Below are the code and all the weights of a small trained network. Each question names an input and a target symbol and asks about switching units off, where a switched-off unit gives its printed mean instead of its output.

import numpy as np


def w(rows, s, z=0):
    codes = np.array(rows[::2]) - 128.0
    scale = np.full(codes.shape[1], s)
    scale[-1] = z or s
    return codes * scale


def f(y):
    return np.maximum(y, 0)


def softmax(a):
    e = np.exp(a - a.max(-1, keepdims=True))
    return e / e.sum(-1, keepdims=True)


def log_softmax(a):
    a = a - a.max(-1, keepdims=True)
    return a - np.log(np.exp(a).sum(-1, keepdims=True))


def net(x, mask):
    ids = ['ΔΘΣΩαβγεζηλξτφψ'.index(c) for c in x.split()]
    T = len(ids)
    res = E[ids] + P[:T]
    r = res
    for j in range(2):
        rows = slice(2 * j, 2 * j + 2)
        q, k, v = (r @ M[0][rows].T for M in (Q, K, V))
        z = softmax(np.where(np.tri(T) > 0, q @ k.T / 2**0.5, -1e9)) @ v
        o = O[0][rows]
        res = res + np.where(mask[j], z, o[:, -1]) @ o[:, :-1]
    y = f(res @ A[0][:, :-1].T + A[0][:, -1])
    res = res + np.where(mask[2:18], y, B[0][:, -1]) @ B[0][:, :-1]
    return log_softmax(res[-1] @ U[:, :-1].T + U[:, -1])


Q, K, V, O, A, B = {}, {}, {}, {}, {}, {}
E = w([
[95,232,199],'Δ',
[129,188,141],'Θ',
[122,210,143],'Σ',
[162,19,72],'Ω',
[138,195,152],'α',
[120,183,58],'β',
[61,52,114],'γ',
[227,96,77],'ε',
[103,194,97],'ζ',
[165,119,216],'η',
[175,255,172],'λ',
[66,221,138],'ξ',
[121,220,117],'τ',
[178,230,106],'φ',
[169,118,221],'ψ',
],0.0087)
P = w([
[100,222,62],'0',
[141,141,187],'1',
[143,150,197],'2',
[143,154,206],'3',
[151,163,224],'4',
[156,164,254],'5',
],0.0078)
Q[0] = w([
[178,39,146],'head 1',
[154,252,152],'head 1',
[129,189,131],'head 2',
[100,72,125],'head 2',
],0.019)
K[0] = w([
[195,32,181],'head 1',
[122,149,8],'head 1',
[113,233,95],'head 2',
[111,51,161],'head 2',
],0.015)
V[0] = w([
[112,177,204],'head 1',
[6,107,129],'head 1',
[165,109,224],'head 2',
[115,143,36],'head 2',
],0.015)
O[0] = w([
[49,221,52,252],'head 1',
[5,77,198,142],'head 1',
[117,98,35,39],'head 2',
[154,159,238,185],'head 2',
],0.012,0.0027)
A[0] = w([
[96,176,38,178],'neuron 1',
[44,169,118,166],'neuron 2',
[40,171,117,168],'neuron 3',
[136,95,65,253],'neuron 4',
[51,168,120,151],'neuron 5',
[182,26,207,201],'neuron 6',
[227,144,158,199],'neuron 7',
[85,49,25,96],'neuron 8',
[186,170,176,129],'neuron 9',
[82,195,19,156],'neuron 10',
[45,170,122,149],'neuron 11',
[126,112,39,161],'neuron 12',
[134,100,2,185],'neuron 13',
[194,240,77,125],'neuron 14',
[168,39,189,193],'neuron 15',
[81,113,161,211],'neuron 16',
],0.0065,0.0063)
B[0] = w([
[158,81,87,225],'neuron 1',
[78,125,94,244],'neuron 2',
[85,124,90,250],'neuron 3',
[147,50,190,197],'neuron 4',
[70,134,82,229],'neuron 5',
[143,50,99,214],'neuron 6',
[172,119,152,242],'neuron 7',
[119,160,255,161],'neuron 8',
[149,142,163,227],'neuron 9',
[141,92,73,238],'neuron 10',
[73,136,96,235],'neuron 11',
[124,97,202,174],'neuron 12',
[125,89,217,194],'neuron 13',
[201,168,42,255],'neuron 14',
[138,46,79,196],'neuron 15',
[60,87,160,232],'neuron 16',
],0.0076,0.0069)
U = w([
[69,167,41,45],'Δ',
[124,153,133,179],'Θ',
[116,166,135,140],'Σ',
[169,2,131,127],'Ω',
[130,163,112,162],'α',
[156,95,225,138],'β',
[56,14,135,244],'γ',
[236,82,102,118],'ε',
[114,130,190,162],'ζ',
[144,84,55,174],'η',
[175,185,50,13],'λ',
[48,169,184,1],'ξ',
[121,180,169,149],'τ',
[196,197,156,62],'φ',
[146,74,42,205],'ψ',
],0.0056,0.0025)

Each question gives the input, a string of symbols that net reads in full, and the target symbol t.
The units are the heads (2 rows each of Q, K, V and O) and the neurons (one row each of A and B). Each row of codes is followed by its name. A weight is (code - 128) times the scale printed after its matrix; where a second scale follows, it is the last column's (O, A, B and U).
mask holds one flag per unit, heads first, then neurons. A switched-off unit (its flag False) gives its mean, the last column of its rows in O or B, instead of its output. The means were averaged over made-up inputs and are rounded, as every weight is.
A unit's drop is (log p(t) with every unit on - log p(t) with that unit switched off) / (log p(t) with every unit on - log p(t) with every unit switched off).
The circuit of an input: a set's keep is (log p(t) with only the set's units on - log p(t) with every unit switched off) / (log p(t) with every unit on - log p(t) with every unit switched off). Starting from the 12 units with the biggest drops (on a tie, the unit counted first), units are removed one at a time, each time the one whose removal leaves the highest keep (on an exact tie, the one counted first), for as long as the keep stays at least 0.8.
circuit, biggest first: the units of the circuit, biggest drop first
k most important neurons: the k neurons with the biggest drops, biggest first
which heads matter: for each layer, one digit per head in row order, 1 if its drop is at least 0.15 and else 0, layers parted by /
drop when u is switched off: that unit's drop, to one decimal
input γ Σ β, target γ: circuit, biggest first : head 1; neuron 14
input β β λ ζ, target β: circuit, biggest first : head 1; head 2; neuron 14
input ξ Δ γ, target γ: which heads matter : 11
input β β λ γ γ ξ, target β: which heads matter : 11
input β Ω τ ξ Θ, target β: circuit, biggest first : head 2; head 1; neuron 14
input ε β ζ, target ε: which heads matter : 10
input ε ξ Σ Δ η, target ε: which heads matter : 10
input Ω Ω Δ β Δ ζ, target Ω: circuit, biggest first : head 1; neuron 6
input Ω τ Δ α, target Ω: which heads matter : 10
input λ ζ τ τ Δ λ, target λ: most important neuron : neuron 14
input β ξ Δ Δ, target β: which heads matter : 11
input Δ ζ φ, target Δ: which heads matter : 10
input ε φ α Ω Δ, target ε: which heads matter : 10
input φ Δ β Θ ψ ζ, target φ: which heads matter : 11
input ζ γ γ, target γ: which heads matter : 10
input Δ Δ τ Θ, target Δ: which heads matter : 10
input ξ γ λ ξ, target ξ: which heads matter : 11
input Θ Ω τ β ζ Ω, target Ω: 2 most important neurons : neuron 4; neuron 13
input ε Θ Σ Δ α, target ε: drop when head 1 is switched off : 1.0
input γ β α λ Δ, target γ: drop when head 1 is switched off : 0.6
input φ β ψ Δ, target φ: drop when head 1 is switched off : 0.7
